Here is a tiny trained network, its code and every weight. The questions are about switching its units off for an input and a target symbol, where a switched-off unit gives its printed mean instead of its output.

import numpy as np


def w(rows, s, z=0):
    codes = np.array(rows[::2]) - 128.0
    scale = np.full(codes.shape[1], s)
    scale[-1] = z or s
    return codes * scale


def f(y):
    return np.maximum(y, 0)


def softmax(a):
    e = np.exp(a - a.max(-1, keepdims=True))
    return e / e.sum(-1, keepdims=True)


def log_softmax(a):
    a = a - a.max(-1, keepdims=True)
    return a - np.log(np.exp(a).sum(-1, keepdims=True))


def net(x, mask):
    ids = ['ΓΛΞΦΨεμπτ'.index(c) for c in x.split()]
    T = len(ids)
    res = E[ids] + P[:T]
    r = res
    for j in range(3):
        rows = slice(4 * j, 4 * j + 4)
        q, k, v = (r @ M[0][rows].T for M in (Q, K, V))
        z = softmax(np.where(np.tri(T) > 0, q @ k.T / 4**0.5, -1e9)) @ v
        o = O[0][rows]
        res = res + np.where(mask[j], z, o[:, -1]) @ o[:, :-1]
    y = f(res @ A[0][:, :-1].T + A[0][:, -1])
    res = res + np.where(mask[3:15], y, B[0][:, -1]) @ B[0][:, :-1]
    return log_softmax(res[-1] @ U[:, :-1].T + U[:, -1])


Q, K, V, O, A, B = {}, {}, {}, {}, {}, {}
E = w([
[85,84,165],'Γ',
[146,122,118],'Λ',
[92,139,110],'Ξ',
[116,99,137],'Φ',
[130,154,187],'Ψ',
[120,52,162],'ε',
[123,179,108],'μ',
[164,175,162],'π',
[149,99,255],'τ',
],0.024)
P = w([
[241,143,2],'0',
[93,136,118],'1',
[78,140,132],'2',
[86,130,129],'3',
[84,131,129],'4',
[85,131,132],'5',
[86,124,131],'6',
[86,123,135],'7',
[87,129,132],'8',
[90,123,132],'9',
[82,125,136],'10',
[87,122,136],'11',
[76,123,138],'12',
[76,127,137],'13',
],0.011)
Q[0] = w([
[162,162,68],'head 1',
[150,159,61],'head 1',
[110,70,239],'head 1',
[64,102,198],'head 1',
[152,122,182],'head 2',
[156,129,165],'head 2',
[100,142,95],'head 2',
[69,130,181],'head 2',
[118,121,111],'head 3',
[166,186,85],'head 3',
[5,78,187],'head 3',
[100,134,173],'head 3',
],0.017)
K[0] = w([
[74,181,176],'head 1',
[45,183,117],'head 1',
[205,75,117],'head 1',
[193,90,137],'head 1',
[125,113,140],'head 2',
[176,154,222],'head 2',
[134,167,131],'head 2',
[44,81,134],'head 2',
[111,126,123],'head 3',
[41,150,142],'head 3',
[186,69,54],'head 3',
[248,191,95],'head 3',
],0.017)
V[0] = w([
[155,169,119],'head 1',
[107,135,92],'head 1',
[106,48,49],'head 1',
[8,72,66],'head 1',
[84,146,198],'head 2',
[130,48,145],'head 2',
[155,182,21],'head 2',
[56,82,160],'head 2',
[58,21,202],'head 3',
[99,125,53],'head 3',
[177,181,130],'head 3',
[24,251,87],'head 3',
],0.011)
O[0] = w([
[171,104,118,119],'head 1',
[136,106,105,130],'head 1',
[60,126,178,186],'head 1',
[74,192,110,140],'head 1',
[194,134,143,188],'head 2',
[152,183,118,192],'head 2',
[104,144,150,11],'head 2',
[171,89,64,234],'head 2',
[3,163,145,66],'head 3',
[140,72,78,161],'head 3',
[217,175,117,142],'head 3',
[160,150,15,68],'head 3',
],0.0078,0.011)
A[0] = w([
[75,155,97,114],'neuron 1',
[54,102,118,118],'neuron 2',
[111,86,149,79],'neuron 3',
[75,140,190,135],'neuron 4',
[154,249,180,137],'neuron 5',
[75,60,79,126],'neuron 6',
[163,186,169,226],'neuron 7',
[116,172,110,143],'neuron 8',
[112,199,111,254],'neuron 9',
[162,118,164,231],'neuron 10',
[119,90,178,52],'neuron 11',
[115,103,159,190],'neuron 12',
],0.015,0.0065)
B[0] = w([
[197,147,167,164],'neuron 1',
[103,235,83,210],'neuron 2',
[188,141,141,186],'neuron 3',
[157,153,57,232],'neuron 4',
[163,85,51,167],'neuron 5',
[59,57,76,199],'neuron 6',
[64,67,89,177],'neuron 7',
[254,108,185,151],'neuron 8',
[116,61,161,181],'neuron 9',
[44,130,192,247],'neuron 10',
[188,207,119,202],'neuron 11',
[82,208,146,213],'neuron 12',
],0.0075,0.012)
U = w([
[158,142,141,5],'Γ',
[8,108,95,223],'Λ',
[216,212,88,49],'Ξ',
[158,167,161,57],'Φ',
[147,177,194,12],'Ψ',
[59,101,168,190],'ε',
[157,219,135,149],'μ',
[88,83,62,27],'π',
[128,140,140,169],'τ',
],0.012,0.0026)

Each question gives the input, a string of symbols that net reads in full, and the target symbol t.
The units are the heads (4 rows each of Q, K, V and O) and the neurons (one row each of A and B). Each row of codes is followed by its name. A weight is (code - 128) times the scale printed after its matrix; where a second scale follows, it is the last column's (O, A, B and U).
mask holds one flag per unit, heads first, then neurons. A switched-off unit (its flag False) gives its mean, the last column of its rows in O or B, instead of its output. The means were averaged over made-up inputs and are rounded, as every weight is.
A unit's drop is (log p(t) with every unit on - log p(t) with that unit switched off) / (log p(t) with every unit on - log p(t) with every unit switched off).
The circuit of an input: a set's keep is (log p(t) with only the set's units on - log p(t) with every unit switched off) / (log p(t) with every unit on - log p(t) with every unit switched off). Starting from the 12 units with the biggest drops (on a tie, the unit counted first), units are removed one at a time, each time the one whose removal leaves the highest keep (on an exact tie, the one counted first), for as long as the keep stays at least 0.8.
circuit, biggest first: the units of the circuit, biggest drop first
most important unit: the unit with the biggest drop
heads that matter: for each layer, one digit per head in row order, 1 if its drop is at least 0.15 and else 0, layers parted by /
drop of u: that unit's drop, to one decimal
input ε π μ Ξ Γ μ Γ Γ Φ μ Γ, target μ: circuit, biggest first => head 3; neuron 11; neuron 4; neuron 2
input Ξ ε Γ Φ, target π: circuit, biggest first => head 3; neuron 11; neuron 2
input μ Ξ Ψ π, target π: circuit, biggest first => neuron 7; neuron 5; neuron 11
input Ξ Γ Φ Λ ε ε, target π: heads that matter => 001
input Γ Γ Ξ Γ τ ε ε Γ Ξ Ξ Λ Γ Ψ, target Λ: circuit, biggest first => neuron 7; head 3
input ε τ τ Γ Ξ μ ε Φ ε μ τ, target μ: heads that matter => 101
input π Γ τ Γ ε π τ Ξ ε Γ Φ, target Γ: most important unit => neuron 10
input τ ε Γ Γ ε Γ π Γ ε ε Φ, target Ψ: circuit, biggest first => head 3; neuron 11
input Ξ μ Ξ ε Γ Λ π Ξ Ψ Γ Ξ ε Γ, target π: circuit, biggest first => head 3; neuron 6
input Γ Γ Ψ ε Γ τ Λ π, target π: heads that matter => 000
input μ ε ε Φ μ τ Γ τ Ψ Γ ε, target Ξ: heads that matter => 001
input Γ ε μ ε Ψ Ξ μ Γ π Φ Λ Ψ, target Λ: heads that matter => 000
input Φ Γ π Φ Γ Ξ Ψ Γ Φ, target ε: heads that matter => 000
input π ε μ π Γ Ψ Γ Γ ε, target Γ: most important unit => neuron 10
input π ε Γ ε Γ μ μ π Ψ, target Γ: heads that matter => 101
input Ξ Λ ε Λ Γ π τ π μ Ξ, target π: drop of neuron 11 => 0.2
input τ Γ Λ ε τ ε τ ε ε Γ ε ε Ξ Γ, target Ψ: drop of head 1 => 0.5
input ε Ψ Ξ ε μ Ξ ε Λ Ξ Ψ Ξ Φ, target μ: drop of head 3 => 1.2
